Known rows:
meston: [ -1  -5   9  12  18  -4  -6  -1 -11  11  -1  21   4   4  12   7 -20   1
  -2  -6   0   8 -16   5 -15 -14  -4   3  15]
plezo: [ 20  -6  -9 -18  -9  -5  15   8 -24  14  16  -5 -25 -19   2  -4 -31  -8
  18   3 -33  -9  21 -18   6 -18  -9  19  -9]
vustustas: [  9 -12 -13   2   1   0  -7   0  -9  -4   9  12 -11 -11  26  19 -34   3
  -4   0 -12  -7  -6  -6  -4  -4  -2  -1  -5]
brirato: [ 29   2 -25  11  13  -4   9   7 -14   5  13  -3 -15  -5  17  20 -15   0
  -7 -10 -11   7   7  -7  11   5 -18   3 -15]
vogem: [ 21  -1 -22  10   0   5   8   6 -12   4  18  -7 -13  -8  10  13 -24   4
  -3   1 -15   6   6  -6  10  -1  -1   7  -9]
fiplo: [ 20  -6 -25   9  -2   6   0   4  -6  -6  15  -3 -19 -16  21  24 -25   2
   0  -2 -15  -6   4 -10  -2   1   3   4 -15]
bupo: [  0  -7  -2   7  15  -5  -3  -2 -16   9   4  19   0   2  16  10 -31   5
  -8   1  -5   8 -14   3  -4 -10  -8   0  13]
klifi: [ -9  -3  30   8  23   2  -5   8   4   0   0  16  -2  -4   5   3   7 -10
  16 -12   7  -6 -14  13 -37   1   7  -1  -4]
fuze: [ 11  -6 -12   8   7  -2   1   1 -16   7  12   9  -6  -3  16  12 -31   4
  -8   2 -12   6  -5  -3   7  -4  -6   2   1]
sudramem: [-19  -4  39   0  18 -10  31 -11  -6  -2   8  26 -18   3 -10   1  37  -1
   3 -10  13   4  -8  27 -14  -4  14 -16  -9]
flistin: [  0   0  25  16  14   4   6   0  -1   8   1  11   2   3  -8   3  15  -4
  12 -12   7   8 -11  16 -28 -12  12   9   6]
travul: [-10   2  19  -6  39 -21  38  -9  -7  -4   0  25 -26   1 -11  11  54   0
   5 -24  23   9  -1  26 -14  -6  -4 -18 -18]
risku: [ 27 -14 -17 -13 -21   8   8  10  14 -16  10 -14  27  -4   9  -8 -24  23
 -13   1   8  -8 -10 -22  27  -2   1  19 -45]
pleris: [ -4   0  34   9  15  -4  15  -1  -3   6   3  14  -6   3 -10   2  27  -5
  13 -14   7   5  -6  19 -24  -9   9   1  -2]
bratok: [ 12  -3   1  -5  17  -7   6   1 -13   0   7   3   3  -4   1   5  -2  -8
  -1   9   3   6  -5  25  -7  -9  -4  13   4]
zeklar: [  1   0  24  15  17   0   7   1   0   7  -1  10   2   3  -6   4  17  -3
  11 -15   9   7 -11  15 -26 -11   6   7   0]
nofar: [-19 -17  73 -31  -6 -21  29  -6 -19   9   8  36 -20  -3  -5 -24  17 -15
  21  -8 -13 -15   4  14 -15 -16   3 -13  -8]
griro: [ 13  10   9  -8  27  -4   5   8 -12   0   4  -3  -4  -2   2  12  -8  -3
  -2   8  -1  -1 -14  24  -4 -18   3   4  -2]

Facts:
λ(baze, trasobik); λ(bezar, zesom); λ(brafum, dagum); λ(briklefek, klisor); λ(brirato, drukle); λ(bupo, meston)
λ(bute, sesti); λ(dagum, skotegral); λ(devu, bezar); λ(digur, voskes); λ(dinor, ribem); λ(dofus, bupo)
λ(dralo, giflun); λ(drebos, ripin); λ(drepestok, perer); λ(driguvuk, demer); λ(drovin, muflum); λ(drukle, taku)
λ(fiplo, gilo); λ(flela, pobron); λ(flistin, flobral); λ(flize, ploske); λ(flobral, klaromik); λ(flogra, klifi)
λ(fozal, sudramem); λ(futrum, skikin); λ(fuze, devu); λ(gezi, konofu); λ(giflun, tredri); λ(gradar, lorum)
λ(groram, zoka); λ(grotruflik, digur); λ(guskas, klerak); λ(keman, koskem); λ(klaklik, sekil); λ(klaromik, travul)
λ(klifi, paban); λ(klisor, flistin); λ(klogra, skeze); λ(konofu, lifler); λ(koskem, klaklik); λ(kotuger, vustustas)
λ(lafadu, groram); λ(lifler, drubem); λ(likam, bute); λ(lorum, drebos); λ(mebur, runok); λ(meplos, vadur)
λ(meston, lafadu); λ(mifum, drepestok); λ(migrak, nustustas); λ(muflum, dinor); λ(nefam, pledel); λ(nenu, platudar)
λ(nofar, kedi); λ(nustustas, vimil); λ(paban, bagrol); λ(pekatek, sisa); λ(perer, flogra); λ(plaplum, nenu)
λ(platudar, nofar); λ(pledel, zoplavis); λ(plenerol, keman); λ(pleris, fozal); λ(plezo, gradar); λ(plukluk, dofus)
λ(rabrek, trodron); λ(ripin, plaplum); λ(risku, trastum); λ(ritram, flize); λ(riza, drovin); λ(rugik, sasko)
λ(segro, fuze); λ(sekil, trutra); λ(sisa, likam); λ(skagun, mifum); λ(skeze, meplos); λ(skikin, trepla)
λ(stelepu, brafum); λ(taku, briklefek); λ(tati, grotruflik); λ(trabas, flela); λ(trasobik, patregrak); λ(trastum, futrum)
λ(tredri, kaben); λ(trepla, migrak); λ(trizan, stelepu); λ(trodron, gezi); λ(trutra, stoske); λ(vadur, klogesto)
λ(veste, pleris); λ(vimil, riza); λ(virol, zolostak); λ(vogem, rabrek); λ(voskes, mebur); λ(vustustas, gragram)
λ(zesom, veste); λ(zoka, ritram); λ(zolostak, zeklar); λ(zoplavis, virol); Ω(bagrol, brutro); Ω(baze, leto)
Ω(bezar, siriklon); Ω(brafum, flodro); Ω(briklefek, drizik); Ω(brirato, drizik); Ω(bupo, klugul); Ω(bute, stasagrul)
Ω(dagum, flodro); Ω(demer, novari); Ω(devu, siriklon); Ω(digur, bratok); Ω(dinor, skuper); Ω(dofus, klugul)
Ω(dralo, muzunen); Ω(drebos, kamom); Ω(drepestok, brutro); Ω(driguvuk, novari); Ω(drovin, skuper); Ω(drubem, pizen)
Ω(drukle, drizik); Ω(fiplo, govabar); Ω(flela, valam); Ω(flistin, drizik); Ω(flize, klugul); Ω(flobral, drizik)
Ω(flogra, brutro); Ω(fozal, siriklon); Ω(futrum, skuper); Ω(fuze, siriklon); Ω(gezi, pizen); Ω(giflun, muzunen)
Ω(gilo, govabar); Ω(gradar, kamom); Ω(gragram, mutres); Ω(groram, klugul); Ω(grotruflik, bratok); Ω(guskas, griro)
Ω(kaben, muzunen); Ω(kedi, kamom); Ω(keman, ripa); Ω(klaklik, ripa); Ω(klaromik, drizik); Ω(klerak, griro)
Ω(klifi, brutro); Ω(klisor, drizik); Ω(klogesto, brogastak); Ω(klogra, brogastak); Ω(konofu, pizen); Ω(koskem, ripa)
Ω(kotuger, mutres); Ω(lafadu, klugul); Ω(lifler, pizen); Ω(likam, stasagrul); Ω(lorum, kamom); Ω(mebur, bratok)
Ω(meplos, brogastak); Ω(meston, klugul); Ω(mifum, brutro); Ω(migrak, skuper); Ω(muflum, skuper); Ω(nefam, vebro)
Ω(nenu, kamom); Ω(nofar, kamom); Ω(nustustas, skuper); Ω(paban, brutro); Ω(patregrak, leto); Ω(pekatek, stasagrul)
Ω(perer, brutro); Ω(plaplum, kamom); Ω(platudar, kamom); Ω(pledel, vebro); Ω(plenerol, ripa); Ω(pleris, siriklon)
Ω(plezo, kamom); Ω(ploske, klugul); Ω(plukluk, klugul); Ω(pobron, valam); Ω(rabrek, pizen); Ω(ribem, skuper)
Ω(ripin, kamom); Ω(risku, skuper); Ω(ritram, klugul); Ω(riza, skuper); Ω(rugik, gitro); Ω(runok, bratok)
Ω(sasko, gitro); Ω(segro, siriklon); Ω(sekil, ripa); Ω(sesti, stasagrul); Ω(sisa, stasagrul); Ω(skagun, brutro)
Ω(skeze, brogastak); Ω(skikin, skuper); Ω(skotegral, flodro); Ω(stelepu, flodro); Ω(stoske, ripa); Ω(sudramem, siriklon)
Ω(taku, drizik); Ω(tati, bratok); Ω(trabas, valam); Ω(trasobik, leto); Ω(trastum, skuper); Ω(travul, drizik)
Ω(tredri, muzunen); Ω(trepla, skuper); Ω(trizan, flodro); Ω(trodron, pizen); Ω(trutra, ripa); Ω(vadur, brogastak)
Ω(veste, siriklon); Ω(vimil, skuper); Ω(virol, vebro); Ω(vogem, pizen); Ω(voskes, bratok); Ω(vustustas, mutres)
Ω(zeklar, vebro); Ω(zesom, siriklon); Ω(zoka, klugul); Ω(zolostak, vebro); Ω(zoplavis, vebro); ξ(brafum, sasko)
ξ(digur, flodro); ξ(dinor, flodro); ξ(dinor, ripa); ξ(dinor, klifi); ξ(drepestok, flodro); ξ(driguvuk, ripa)
ξ(drovin, digur); ξ(drukle, zoplavis); ξ(fiplo, ripa); ξ(flobral, dinor); ξ(flodro, ripa); ξ(flogra, griro)
ξ(fozal, sesti); ξ(fozal, ripa); ξ(futrum, zolostak); ξ(gragram, lafadu); ξ(gragram, sisa); ξ(kaben, ripa)
ξ(keman, lafadu); ξ(klifi, ripa); ξ(lafadu, flodro); ξ(lifler, dinor); ξ(migrak, klifi); ξ(migrak, drepestok)
ξ(pizen, zolostak); ξ(pizen, klifi); ξ(plaplum, ripa); ξ(plaplum, klifi); ξ(platudar, drepestok); ξ(platudar, dinor)
ξ(pobron, flodro); ξ(pobron, ripa); ξ(sasko, zolostak); ξ(sesti, zoplavis); ξ(sesti, flogra); ξ(sisa, kaben)
ξ(skuper, taku); ξ(skuper, ripa); ξ(skuper, zesom); ξ(skuper, drepestok); ξ(taku, tati); ξ(taku, ripa)
ξ(tati, klifi); ξ(trasobik, dinor); ξ(trodron, brafum); ξ(trodron, futrum); ξ(trodron, sisa); ξ(veste, klifi)
ξ(vustustas, ripa); ξ(zesom, sasko); ξ(zoka, tati); ξ(zoka, klifi); σ(bagrol, flogra); σ(briklefek, drukle)
σ(briklefek, klisor); σ(brirato, travul); σ(bupo, meston); σ(dagum, brafum); σ(dagum, trizan); σ(devu, sudramem)
σ(digur, voskes); σ(dofus, groram); σ(drepestok, mifum); σ(drovin, vimil); σ(drubem, lifler); σ(drukle, flistin)
σ(drukle, klisor); σ(flistin, taku); σ(flogra, drepestok); σ(fuze, veste); σ(giflun, tredri); σ(grotruflik, digur)
σ(kedi, nenu); σ(klaklik, plenerol); σ(klaklik, trutra); σ(klaromik, travul); σ(klifi, skagun); σ(klisor, briklefek)
σ(konofu, lifler); σ(konofu, trodron); σ(koskem, sekil); σ(koskem, klaklik); σ(lorum, nenu); σ(meplos, vadur)
σ(meston, flize); σ(meston, ritram); σ(meston, ploske); σ(nefam, zoplavis); σ(nefam, pledel); σ(nofar, drebos)
σ(nofar, platudar); σ(nofar, plezo); σ(paban, mifum); σ(patregrak, trasobik); σ(pekatek, bute); σ(pekatek, sisa)
σ(perer, skagun); σ(platudar, kedi); σ(plezo, ripin); σ(ploske, groram); σ(ploske, dofus); σ(plukluk, lafadu)
σ(ripin, drebos); σ(ripin, platudar); σ(ripin, plaplum); σ(risku, dinor); σ(runok, grotruflik); σ(segro, fozal)
σ(skeze, klogesto); σ(skeze, vadur); σ(skikin, riza); σ(skotegral, dagum); σ(stoske, koskem); σ(stoske, klaklik)
σ(sudramem, veste); σ(taku, brirato); σ(tati, mebur); σ(trastum, skikin); σ(trastum, migrak); σ(trizan, skotegral)
σ(trodron, rabrek); σ(trutra, klaklik); σ(vadur, skeze); σ(veste, fozal); σ(virol, nefam); σ(vustustas, kotuger)
σ(zeklar, virol); σ(zolostak, zoplavis); σ(zolostak, nefam); σ(zoplavis, zeklar); σ(zoplavis, zolostak); σ(zoplavis, nefam)

Rows:
No name comes twice in this set of rows, the named rows included.
[ -9   1  10  20  11  11   2  -3  -3   9   3   5   3  -1 -15   2  -5   4
  12   2   4  11 -14  14 -28 -21  25  17  18] : klisor
[ -5 -17 -21 -35   4  -2  -4   4  15 -12  -1   0  33 -10   1   5 -19  33
 -10  -1  28 -10 -20 -16   4 -12   4  23 -24] : futrum
[  9  -6 -36   3  11  -1   2  -2 -10  -6   7   3 -18 -15  12  23 -23   8
   0   1  -4   0   0  -7  -9 -12   3   5  -4] : trasobik
[  2  -2  14  11  17  -2   0   2  -4   8  -4  11   5   2  -3   4   1   1
  10 -12   7   8 -10   7 -24 -17   1  10   5] : skotegral
[-11   1  28   9  23  -6  26  -8  -5   1   6  18 -18   3 -14   5  38  -3
   8 -12  12   8  -7  27 -21  -7  13  -7  -4] : ritram
[ 11 -10 -24   4   6  -1  -1  -1 -11  -5   8   8 -14 -12  19  19 -28   3
  -2   3  -9  -1  -2  -6  -5  -9  -1   3  -2] : keman
[ -5  -7  -6   1  22  -2  -9   1  -4  -3  -5  14  -3  -8  11  13 -17   3
   8  -5   6  -2 -13   0 -29 -18   2   3   5] : kaben
[ -1 -22   9 -19 -11 -29 -14  10 -25  12   2   4   1  -3  12   8 -31  18
  20  16 -11  12  28   0 -17 -27 -10 -21  10] : lorum
[  9   1 -37   6  19  -2  12   0 -13   3   9  -5 -16  -9  -2  18 -19  10
  -1   2  -3  12   4  -3   3 -13   1   9   0] : mifum
[ -1  -3  -2   7  20  -5  -1  -1  -9   8  -4  14   4   0   3   8 -15   7
   1  -5   6  10 -13   3 -16 -19  -1   8  10] : virol
[-23 -18  36 -35   0 -12  41 -12  18 -26   1  22  14   4 -16 -21  41  23
  -8  -5  40  -8 -19  13   6 -11  21 -10 -45] : muflum
[ -4  -6  49  11   7  -2   9  -1  -1   6   4  21   2   7   1  -3  19  -8
   6 -16   5   1 -14  19 -21  -1   5  -4  -3] : stoske
[-26 -18  54 -31  -4 -32  29  -4 -18   2   8  21 -24  -4 -12  -6  35   7
  25   3   2   2  24  25 -21 -19  10 -35 -10] : kedi

The same objects again, as new rows of numbers:
Known rows:
nofar: [-34  10 -14  -9 -10   4 -13 -19  27  10  16   5 -22   8  10  28  -2  14
 -25  -3 -13  28 -11  -1 -54   5  42 -22 -35   6  -1 -14   7  17  12   8
  -2  29  -4]
brogastak: [-31  -9 -11  -7 -16 -15  -6 -11   3  -5  -2   6   1   0  -1   3   4 -10
 -18  -1   1  -6   4 -14 -27 -10  -5   3  -3   2   1 -17   7 -30  -7   9
 -11  -7   2]
plukluk: [ 63 -15  19  -7   4   5 -11   5 -13  -5  -7  -3   6   1  -1 -13 -10 -25
  31   7 -22  -8   8  -1  42   4 -19 -15  -2   4  19   6  13 -12 -26   4
  -5  13   6]
veste: [  3   6  -4  -4   5   2   4 -17   9   6  17   6  -5 -13 -19 -16   5  -1
 -33  -2   8  24   5   1 -39  13  28  -5  15   6   4   4   4 -19  12  12
  12  -8  -7]
ripa: [-17  -8  -2  -7  -9 -17  -4  -6   3   7  -7   7  15   3   5   4   9 -15
 -29   2  -2 -17  -1 -11 -28 -14   1   4   1   4   1 -14   2 -20  -3  14
 -17  -4   1]
zeklar: [-36  12  -9  -6  -5 -11  15 -10  13   5  16  16  -7  -2 -15  13  -5  -3
 -24  -7   9   6  -7   5  -5   1  23  -1   6  -2   0   1   3 -22  12  10
  15 -13  -2]
migrak: [  0   6  -9   2  -8  -4  -2 -18   9  11   0  17 -20  -2  -7   2  19  -4
 -46  -4  22  25   3   6 -12  -1  31   2  34 -21  11  10  10 -65  -2  12
  31 -18  -5]
fiplo: [ 66 -17  22   5  25  -9   6  -6 -12  13 -23  -1  14   5   6  -6   6 -21
  11   4   0   3 -11  -1  40  -5 -15  -6   6   6  10  -9   4 -12 -14  10
  -4   3   2]
kamom: [-37 -14 -12 -13  -8 -18 -14 -25  -4   0   8   3  -6  -4  -5  14   8  -7
 -27   4  -1   8  -9 -16 -47 -27  -7  -8 -15   1  -2 -26   4 -25   0   5
  -8  -6  -2]
patregrak: [ 15  -5 -10 -10  -7  -4 -19  -2  -9  10   3   3   1  -4 -10  -4 -10 -35
  15   3   7  -2   4  -4 -10  -2 -12 -11 -22  -8  -6   0  10  -2   4  12
  -4   6 -14]
risku: [ 48 -15  18  -9   1  -2  -9 -17  -9  18 -13   0  -2   0   7   1   3 -41
  20   8   0  -6   0   5  43  11 -26 -18 -20 -12  10   0  18 -31 -29   3
   6  -5  10]
sesti: [ -3   6 -16   1   2 -10  -8  -2   0   2   6  13  -4 -10 -25  -5   3  -9
 -20  -3  17  14   3   2 -24   4  16  -1  -3   1   0   2  -3 -26   8  12
  12  -6  -8]
drubem: [-25  14  -3  -8 -10  -4   5 -15  20   7  17  12 -11  -6 -10  13  -8   2
 -22  -5  -8  11  -3   8 -30   5  34  -7  -6  10   5   1   5  -2  13   9
  10   3   2]
vadur: [-32   6 -14  -3   0 -13  -4 -15   0   8   8   9  -3  -4 -20  -1 -15 -26
   7  -6  21  -2  -1  -7  -4   7   1   0  -7  -5 -11  -9  -3  -5  14  12
  -3  -8 -12]
konofu: [-15   6  -4  -9  -9  -9  -5  -8   4   7  16  12  -4 -11 -23   4 -12 -16
 -13  -3   7   4   2   8 -13  -6  13  -2   4   3   2   1   2 -10  17  10
   7  -6  -4]
sasko: [ 42 -16 -16   7  13  -5  -7   4 -15  -2 -19   5   1  -6   0  -4   2 -13
  21  -3  18  13  -3  -3  16   0 -22  -8 -24  -3  -2 -11   6 -16  -7  14
  12   9  -4]
devu: [ 18  -4 -10  -7  -9  -6 -18  -4  -8  11   6   3   3  -8 -14  -1 -15 -35
  24   2   9   1   4  -3   2  -9 -10  -9 -20  -3   0  -6   8  11   9  12
  -5   5 -11]
briklefek: [-13   3 -13  -5  -7 -12  -4  -5  -3   5   7  11   2  -3 -19   1 -11 -26
   0  -4  17   0   0  -2  -2  -9   2   0   2  -8  -5  -2   4  -7  15  12
   6  -5 -14]

Rows:
No name comes twice in this set of rows, the named rows included.
[-50  15 -18  -3  -8   1   2 -12  29   2   7  11 -21  24  20  30   0  21
 -29 -10  -2  22 -10  -8 -37   8  46  -8 -11  -4  -1  -7   9   2   5  13
   3  21  -8] : travul
[ 29  11  -9   1  -2  -9 -23  14  -4 -12   4  13   2   7 -30  -9   7 -14
 -18   2   1  17  12  -6  -2  15  33   3   6  -3   6  23  -6 -42 -13   8
   7   5 -12] : lafadu
[ -3  10  -8   0   0 -10   5 -13   9  -3   7  12  -8   0 -21   1   4   4
 -29  -4  14  28  -4  -3 -13   7  34   3  17   1   4   3  -2 -34   6   9
  16 -10  -7] : lifler
[  4  -3 -13  -4 -21 -13 -20  -7  -2  16   3  16 -10   0 -10  11   3 -34
 -15  -2  22   3   6   8  18 -23   2  -1   7 -29   6   5  12 -39   2  13
  18  -9 -10] : skikin
[ 38  -8  -6   4   5 -11  -8  -5 -11  12  -8   8  12   0  -4  -9   2 -28
   5   0  24   3  -4  -4   0 -12  -5   0   2  -4  -2  -5   2   6  10  20
  -4   0 -18] : taku
[ 30 -17  18  -6  20  -8   0 -22 -14   2  -3  -5  -3   5  -2   5 -11 -16
  21   4 -10   7 -15  -9  38  -4 -25 -18  -2   0   6 -16   5 -23  -9   1
  -2  -4   2] : plezo
[ 87 -25  20  10   4 -11 -18   2 -10  11 -17   3  13  -7   0  -4  -6 -15
  25   1   7  10  -1   9  43 -43  -5   4  11  11  29 -19   3  19   5  16
  -7  22  -3] : vustustas
[ -8  -8  -5   3 -16 -16 -25 -19   7  24 -26  10  -4  -8   3  -5  20 -23
 -29   1  27   3   9  -3 -12   7   2   8 -11 -13   3 -21   2 -49 -16  10
  -7  -3   8] : skuper
[ -6   2 -12  -3  -7  -5 -10   9  -4  -3   6  12   3   2 -15  -3 -13 -24
   0  -4  10  -6  11  -3   3   0   4   1   8 -10  -3  11   4 -18   2  14
   0  -2 -15] : meston
[-36  16  -8  -3   1  -2   5   6   9  -8   8  16  -7   8 -15   2  -6   1
 -30  -8  -6  -2   6  -2  -6  11  26   0  21  -4   2  16   1 -44   3  10
   9  -5  -5] : groram

The same objects again, as new rows of numbers:
Known rows:
brafum: [ 10  -2   2  -5   6  -6 -10   3   4  -9  -3  -4   2   4   1  -2   6   4
   5   3  -9   6   2  -1   1  -9  -8  -3  -4 -17 -14]
trastum: [  3 -10  13   0   0 -21  -1   4   6  -5   0   1   0   8   4  -1   4  11
  15   2   8   1   5   2   3 -13   1  -2   6   8  -9]
fiplo: [  6  -4  14  -9   6 -13  -9   1   4  -9   2   3  10  20  -1  -3   0  -2
   5   3  -3   7  -3   3   5  -7  -3  -4   0  -5 -28]
koskem: [  7 -18  -7  -6   3  -9   0   1   6  -5   4  -1   0  10   8   0   8 -20
   4  -3   7   4   7   7  11  -2  -4   7   8 -10   0]
skeze: [  3  -5   8  -3   3 -13  -2   3  13   5   4   7   7  12  -1  -1   5  -1
   9  -4  -3  -1   2   5  -6  -9   3  -4   1   6  -3]
bupo: [ -1 -11   6  -4  -1  -6 -17   3  10   2   0   3   0  -5   3   0   4  -2
   2   2   3   0   2   3   3  -5   7  -2   2  13   2]
trepla: [  9  -3  14   0   0  -6   0   4   0 -14  -4  -8 -12 -20   1  -3   9  19
  11   1   1   2   5   0  -1  -9   5  -2   6  12  -2]
klifi: [  6   1  -1   2   5   5  -1   1  14  -5  -2 -13  -6 -26   4  -5   4   4
   1  -3  -9   8   3   1  -2  -8  -9   1  11  -4  17]
trasobik: [  6  -5  12  -6   5  -8  -5   0   4 -10   2   2   6   9  -1  -4   1   0
   4   3  -4   7  -3   5   3  -7  -1  -2   0  -5 -22]
ripin: [ -3  -4   2   0   3  -9   5  -1   8   1   5  -7 -12 -28   0   3  10  -2
   5  -4 -11   6   1  -2  -5  -5  -5  -5   3  -6  11]
flize: [  7  -2   5   1   0  20 -12   3   2 -10  -7 -15 -24 -66  -1  -4  13   9
  -5  -1  -7   4   5  -3  -5   3  14   1   4  18  29]
rugik: [  8  -6  12 -11   2 -11  -6   3   3  -7   4   4   6  25   1   1   6  -4
   7   4   0   4   0   9   2 -10   0  -4  -4   6 -25]
sekil: [ 10  -4   5  -5   4   3  -1   1   3 -11   0  -7  -8 -15   2  -2  11  -1
   2   0  -5   5   4   4  -1  -3   2   0   3   6   0]
digur: [ 2 -4  7  0  4 -8 -2  0 13 -2  2 -1  5  0  2 -4  0 -2  4 -1 -4  7  0  4
  1 -8 -4 -1  6 -3 -3]
stoske: [  7 -11  -6   2   3   4   5   0   8  -7   0 -11 -14 -32   6  -2  11  -7
   1  -6  -2   5  10   4   0   1   0   7  10   1  25]
zeklar: [  1  -1   5   4   3  -1   4   3   8  -4   1 -10 -10 -18   5  -2   8  -4
   2   2 -11   5   8   1   4  -4   4   1   3  19  30]
flodro: [  7   8   2 -15   0   1   0  -5  -1 -10  -1  -9   2   0   1  -5  -1  11
   5   3   9  14  -3  -4 -20 -10   4   5  -3 -28  16]
govabar: [  7   4   2 -14  -2  -2   0  -5  -5  -9   0  -5  -1   2   1  -2   5   9
   6   4   8  10   2  -2 -22  -7  15   6  -8 -19  18]

Rows:
No name comes twice in this set of rows, the named rows included.
[ -2   0  -4   6   4   5   9  -2   7  -3   1 -19 -27 -68   1   0  14   3
   1  -7 -17   9   5  -6 -11   0  -2  -2   7   0  34] : nofar
[ -1 -13   9  -8  -1 -14 -20   4   9   2   2   8   7  18   2   1   3  -6
   3   4   8   1   0   4   8  -9   7  -3  -1  11 -11] : plukluk
[  2   0   5  -1   9  -2   2  -2   0 -12   1 -12 -14 -42  -4  -2   7   4
   1  -3 -15  13  -2  -5  -2   0  -5  -4   2 -14   0] : plaplum
[  5  -4   3   3   2   1   2   1  11  -3   0  -9  -9 -28   4  -2  10   2
   3  -4  -9   4   6   5  -6  -3   4   1   6  11  18] : runok
[  11    4    5   14    1   23    9    1    0  -20  -12  -30  -41 -103
    1   -8   18   30    3   -5  -10    6   12  -10  -15    3   13    5
   15   19   47] : ribem
[ 12  -2   9  -4   4   3   0   2   6 -10   1  -5  -1   0   2  -2  10  -3
   4   2  -9   4   4   8  -5  -5   3  -1   0  12  -4] : bezar
[  1  -5   7 -11   4 -14  -2   0  -2  -6   7  -1  -5   6  -2   5   9  -7
   7   2  -7   7  -3   2   3 -10  -6  -7  -4  -2 -18] : gradar
[  9  -2   9  -9   6  -6  -8   2   4  -9   1  -1   6  12   1  -3   2   1
   5   3  -4   7  -2   3   4 -10  -7  -4   0 -11 -19] : sisa
[ 11   3   9  11   1  15   7   1  -1 -18 -10 -25 -34 -84   1  -7  15  24
   5  -4  -7   4  10  -8 -11   0  10   2  13  19  34] : muflum
[ -3   5  -3 -17   1 -11   6  -8 -11  -6   5  -9 -12 -12  -3   5   8   3
   7   1   3  16  -3  -8 -20  -7   4  -1 -12 -34  14] : kamom

